Here is a tiny trained network, its code and every weight. The questions are about switching its units off for an input and a class, where a switched-off unit gives its printed mean instead of its output.

import numpy as np


def w(rows, s, z=0):
    codes = np.array(rows[::2]) - 128.0
    scale = np.full(codes.shape[1], s)
    scale[-1] = z or s
    return codes * scale


def norm(h):
    return h / np.sqrt((h * h).mean(-1, keepdims=True) + 1e-5)


def f(y):
    return y / 2 * (1 + np.tanh(0.7978845608 * (y + 0.044715 * y**3)))


def log_softmax(a):
    a = a - a.max(-1, keepdims=True)
    return a - np.log(np.exp(a).sum(-1, keepdims=True))


def net(x, mask):
    res = np.array(x, float).reshape(1, 6) / 4 @ E
    u = 0
    for l in range(2):
        y = f(norm(res) @ A[l][:, :-1].T + A[l][:, -1])
        res = res + np.where(mask[u : u + 3], y, B[l][:, -1]) @ B[l][:, :-1]
        u += 3
    return log_softmax(norm(res)[-1] @ U[:, :-1].T + U[:, -1])


A, B = {}, {}
E = w([
[154,120,202,200,18,140,141,64,128,110,160,155],'x0',
[164,143,89,75,100,160,85,114,120,156,237,157],'x1',
[168,51,203,132,151,152,105,133,155,169,148,139],'x2',
[92,164,198,154,193,76,202,101,22,216,183,160],'x3',
[155,229,120,138,77,116,146,152,191,198,90,186],'x4',
[105,161,156,134,137,168,70,190,55,48,90,255],'x5',
],0.009)
A[0] = w([
[176,211,154,91,108,150,170,143,194,194,72,179,15],'0.n0',
[213,56,252,115,174,212,100,209,185,209,139,126,2],'0.n1',
[140,116,70,39,221,133,157,254,130,170,101,109,51],'0.n2',
],0.0087,0.0075)
B[0] = w([
[65,141,198,129,189,149,5,93,64,29,111,45,190],'0.n0',
[192,94,31,193,152,87,74,74,118,62,32,181,221],'0.n1',
[158,144,198,174,30,151,224,103,101,94,122,98,253],'0.n2',
],0.014,0.0051)
A[1] = w([
[188,101,99,83,92,171,86,191,242,80,75,105,253],'1.n0',
[98,124,154,88,143,156,99,222,98,107,80,206,179],'1.n1',
[122,204,2,134,107,53,145,128,123,112,140,104,244],'1.n2',
],0.0084,0.0041)
B[1] = w([
[65,130,146,181,165,127,186,138,82,220,150,104,253],'1.n0',
[164,141,157,38,173,166,169,131,168,169,134,153,202],'1.n1',
[178,21,111,117,143,146,110,114,102,144,11,197,199],'1.n2',
],0.012,0.0078)
U = w([
[125,136,141,113,133,146,117,107,98,147,106,134,232],'0',
[146,138,179,187,3,169,169,123,115,78,127,140,127],'1',
[128,95,52,137,154,117,87,130,100,53,29,192,94],'2',
[67,147,147,137,177,92,135,161,92,214,144,145,144],'3',
[72,103,156,65,193,142,27,121,80,28,143,23,147],'4',
[169,113,151,60,160,119,158,142,188,187,121,140,175],'5',
[120,154,85,120,137,95,113,197,182,181,154,136,25],'6',
[179,223,12,28,57,13,21,238,240,121,191,60,6],'7',
],0.012,0.011)

Each question gives the input, the list of numbers given to net, and the class t.
The units are the neurons (one row each of A and B). Each row of codes is followed by its name. A weight is (code - 128) times the scale printed after its matrix; where a second scale follows, it is the last column's (A, B and U).
mask holds one flag per neuron, layer by layer. A switched-off neuron (its flag False) gives its mean, the last column of its row in B, instead of its output. The means were averaged over made-up inputs and are rounded, as every weight is.
A unit's drop is (log p(t) with every unit on - log p(t) with that unit switched off) / (log p(t) with every unit on - log p(t) with every unit switched off).
The circuit of an input: a set's keep is (log p(t) with only the set's units on - log p(t) with every unit switched off) / (log p(t) with every unit on - log p(t) with every unit switched off). Starting from all 6 units, units are removed one at a time, each time the one whose removal leaves the highest keep (on an exact tie, the one counted first), for as long as the keep stays at least 0.8.
circuit, biggest first: the units of the circuit, biggest drop first
unit that matters most: the unit with the biggest drop
k most important neurons: the k neurons with the biggest drops, biggest first
k most important neurons of layer l: the k neurons of layer l with the biggest drops, biggest first
input [-6,-3,8,1,-5,6], class 2: 3 most important neurons -> [0.n1 1.n0 0.n0]
input [-3,1,-7,5,-6,-5], class 2: unit that matters most -> 1.n2
input [5,0,-6,-6,4,7], class 5: 3 most important neurons -> [1.n1 0.n2 0.n1]
input [6,-3,-3,-8,8,8], class 3: 3 most important neurons -> [1.n0 0.n2 0.n1]
input [-3,-6,0,7,8,0], class 4: 2 most important neurons -> [0.n0 1.n0]
input [3,-7,2,3,2,8], class 5: 2 most important neurons of layer 1 -> [1.n1 1.n0]
input [3,-2,6,5,-1,6], class 2: 2 most important neurons -> [0.n1 1.n0]
input [-2,5,-4,-2,-5,0], class 0: 2 most important neurons -> [0.n0 0.n1]
input [-2,6,8,7,8,8], class 2: 3 most important neurons -> [0.n1 1.n0 0.n0]
input [4,-8,-6,-6,0,7], class 0: 2 most important neurons of layer 0 -> [0.n1 0.n2]
input [8,8,-8,-6,-4,-2], class 0: 2 most important neurons -> [0.n2 1.n2]
input [-6,-6,-6,0,-1,6], class 0: 3 most important neurons -> [0.n1 1.n1 0.n2]
input [5,1,5,5,7,8], class 5: 3 most important neurons -> [1.n1 0.n2 1.n0]
input [1,4,8,4,-3,1], class 2: unit that matters most -> 0.n1
input [-4,-6,1,-6,3,3], class 0: 2 most important neurons -> [0.n2 1.n0]
input [-3,6,-3,-8,-7,2], class 3: circuit, biggest first -> [1.n0 0.n0]
input [-7,2,-2,-7,-7,-6], class 1: 2 most important neurons of layer 0 -> [0.n2 0.n0]
input [4,-4,-8,3,-4,0], class 2: circuit, biggest first -> [0.n2 1.n2]
input [-3,4,-4,-5,2,7], class 5: 2 most important neurons -> [1.n1 0.n1]
input [-2,-4,-6,-4,4,7], class 5: circuit, biggest first -> [1.n1 0.n1]
input [2,6,-7,3,6,0], class 2: unit that matters most -> 1.n2
input [6,6,2,-6,-3,1], class 0: 2 most important neurons -> [0.n2 1.n0]
input [7,3,8,-2,1,-4], class 2: 2 most important neurons of layer 0 -> [0.n1 0.n2]
input [-8,-7,-7,-2,-4,-4], class 1: 2 most important neurons of layer 0 -> [0.n2 0.n1]
input [-8,7,8,-8,1,-2], class 1: 2 most important neurons of layer 1 -> [1.n1 1.n0]
input [-5,-7,8,5,-8,4], class 2: 2 most important neurons of layer 0 -> [0.n1 0.n0]
